Below is a small trained network, with its code and all its weights. Each question gives an input and a target symbol and asks what happens when units are switched off, that is, made to give their printed mean instead of their output.

import numpy as np


def w(rows, s, z=0):
    codes = np.array(rows[::2]) - 128.0
    scale = np.full(codes.shape[1], s)
    scale[-1] = z or s
    return codes * scale


def norm(h):
    return h / np.sqrt((h * h).mean(-1, keepdims=True) + 1e-5)


def f(y):
    return np.maximum(y, 0)


def softmax(a):
    e = np.exp(a - a.max(-1, keepdims=True))
    return e / e.sum(-1, keepdims=True)


def log_softmax(a):
    a = a - a.max(-1, keepdims=True)
    return a - np.log(np.exp(a).sum(-1, keepdims=True))


def net(x, mask):
    ids = ['ΓΞΨαβετω'.index(c) for c in x.split()]
    T = len(ids)
    res = E[ids] + P[:T]
    u = 0
    for l in range(2):
        r = norm(res)
        for j in range(2):
            rows = slice(2 * j, 2 * j + 2)
            q, k, v = (r @ M[l][rows].T for M in (Q, K, V))
            z = softmax(np.where(np.tri(T) > 0, q @ k.T / 2**0.5, -1e9)) @ v
            o = O[l][rows]
            res = res + np.where(mask[u + j], z, o[:, -1]) @ o[:, :-1]
        u += 2
        y = f(norm(res) @ A[l][:, :-1].T + A[l][:, -1])
        res = res + np.where(mask[u : u + 4], y, B[l][:, -1]) @ B[l][:, :-1]
        u += 4
    return log_softmax(norm(res)[-1] @ U[:, :-1].T + U[:, -1])


Q, K, V, O, A, B = {}, {}, {}, {}, {}, {}
E = w([
[111,172,135],'Γ',
[90,204,144],'Ξ',
[114,213,219],'Ψ',
[185,187,135],'α',
[107,198,179],'β',
[110,234,143],'ε',
[67,7,188],'τ',
[153,169,183],'ω',
],0.016)
P = w([
[105,16,48],'0',
[56,138,194],'1',
[98,140,199],'2',
[101,155,195],'3',
[102,171,197],'4',
[136,168,200],'5',
[131,174,208],'6',
[139,182,219],'7',
[138,163,244],'8',
[140,162,254],'9',
],0.0089)
Q[0] = w([
[216,99,111],'0.h1',
[108,147,180],'0.h1',
[150,175,252],'0.h2',
[104,54,129],'0.h2',
],0.014)
K[0] = w([
[156,126,146],'0.h1',
[124,45,82],'0.h1',
[141,1,105],'0.h2',
[118,143,129],'0.h2',
],0.017)
V[0] = w([
[83,68,111],'0.h1',
[117,63,201],'0.h1',
[73,245,174],'0.h2',
[36,63,167],'0.h2',
],0.011)
O[0] = w([
[148,254,138,148],'0.h1',
[53,200,231,187],'0.h1',
[55,208,113,24],'0.h2',
[213,171,72,254],'0.h2',
],0.0079,0.0058)
A[0] = w([
[215,94,57,25],'0.n1',
[150,152,122,130],'0.n2',
[112,2,114,166],'0.n3',
[149,101,100,1],'0.n4',
],0.017,0.0031)
B[0] = w([
[206,74,230,167],'0.n1',
[123,118,128,213],'0.n2',
[3,177,106,253],'0.n3',
[101,44,250,134],'0.n4',
],0.011,0.0049)
Q[1] = w([
[137,187,92],'1.h1',
[195,3,127],'1.h1',
[123,6,45],'1.h2',
[118,142,80],'1.h2',
],0.018)
K[1] = w([
[96,56,149],'1.h1',
[187,184,2],'1.h1',
[168,228,169],'1.h2',
[155,123,220],'1.h2',
],0.017)
V[1] = w([
[6,74,119],'1.h1',
[124,41,199],'1.h1',
[193,246,128],'1.h2',
[168,122,235],'1.h2',
],0.017)
O[1] = w([
[32,90,225,242],'1.h1',
[142,77,123,207],'1.h1',
[107,222,73,2],'1.h2',
[108,217,248,140],'1.h2',
],0.015,0.0088)
A[1] = w([
[46,45,202,35],'1.n1',
[61,196,177,231],'1.n2',
[80,125,53,3],'1.n3',
[249,173,128,208],'1.n4',
],0.014,0.0038)
B[1] = w([
[255,138,225,255],'1.n1',
[37,31,153,217],'1.n2',
[224,60,103,139],'1.n3',
[171,36,196,196],'1.n4',
],0.0087,0.011)
U = w([
[248,90,153,1],'Γ',
[152,147,111,180],'Ξ',
[59,168,143,127],'Ψ',
[112,69,80,136],'α',
[178,174,185,179],'β',
[135,191,124,192],'ε',
[77,50,192,110],'τ',
[213,146,160,131],'ω',
],0.017,0.006)

Each question gives the input, a string of symbols that net reads in full, and the target symbol t.
The units are the heads (2 rows each of Q, K, V and O) and the neurons (one row each of A and B). Each row of codes is followed by its name. A weight is (code - 128) times the scale printed after its matrix; where a second scale follows, it is the last column's (O, A, B and U).
mask holds one flag per unit, layer by layer, with each layer's heads first. A switched-off unit (its flag False) gives its mean, the last column of its rows in O or B, instead of its output. The means were averaged over made-up inputs and are rounded, as every weight is.
A unit's drop is (log p(t) with every unit on - log p(t) with that unit switched off) / (log p(t) with every unit on - log p(t) with every unit switched off).
The circuit of an input: a set's keep is (log p(t) with only the set's units on - log p(t) with every unit switched off) / (log p(t) with every unit on - log p(t) with every unit switched off). Starting from all 12 units, units are removed one at a time, each time the one whose removal leaves the highest keep (on an exact tie, the one counted first), for as long as the keep stays at least 0.8.
units of the circuit, in order: the units of the circuit, biggest drop first
unit that matters most: the unit with the biggest drop
top k neurons: the k neurons with the biggest drops, biggest first
drop when u is switched off: that unit's drop, to one decimal
input ε α α, target α: units of the circuit, in order : (0.h2 1.h2 0.h1)
input α α α α Ξ τ α, target Γ: unit that matters most : 0.n1
input α Γ Ψ α Ψ α τ α α, target Γ: units of the circuit, in order : (0.n3 1.h1 0.h1)
input Ψ ε α, target Ψ: units of the circuit, in order : (0.h2 1.h2)
input β ε τ α ε α ε Ψ Γ τ, target ε: top 2 neurons : (0.n3 1.n1)
input β ω α β ω ε, target ε: units of the circuit, in order : (1.h2 0.h2)
input τ ε α α τ Γ, target Γ: units of the circuit, in order : (0.n3 0.h2 1.h1)
input τ α ε τ, target Γ: units of the circuit, in order : (0.h1 0.n3 1.h1 0.h2)
input ω τ α α α α α τ, target β: units of the circuit, in order : (1.h2 1.h1)
input ε α α τ τ, target α: units of the circuit, in order : (1.h2 0.h2 0.h1 0.n3)
input ε α β α α Ψ α α α ω, target α: top 2 neurons : (0.n3 1.n1)
input ω α τ τ τ Ψ τ, target β: drop when 0.h1 is switched off : 0.9
input Γ α α α ε ω ω, target ω: drop when 0.h1 is switched off : 0.3
input τ α τ ε τ Γ τ Γ, target Γ: drop when 1.n1 is switched off : 0.0
input ω Ψ α, target β: unit that matters most : 1.h2
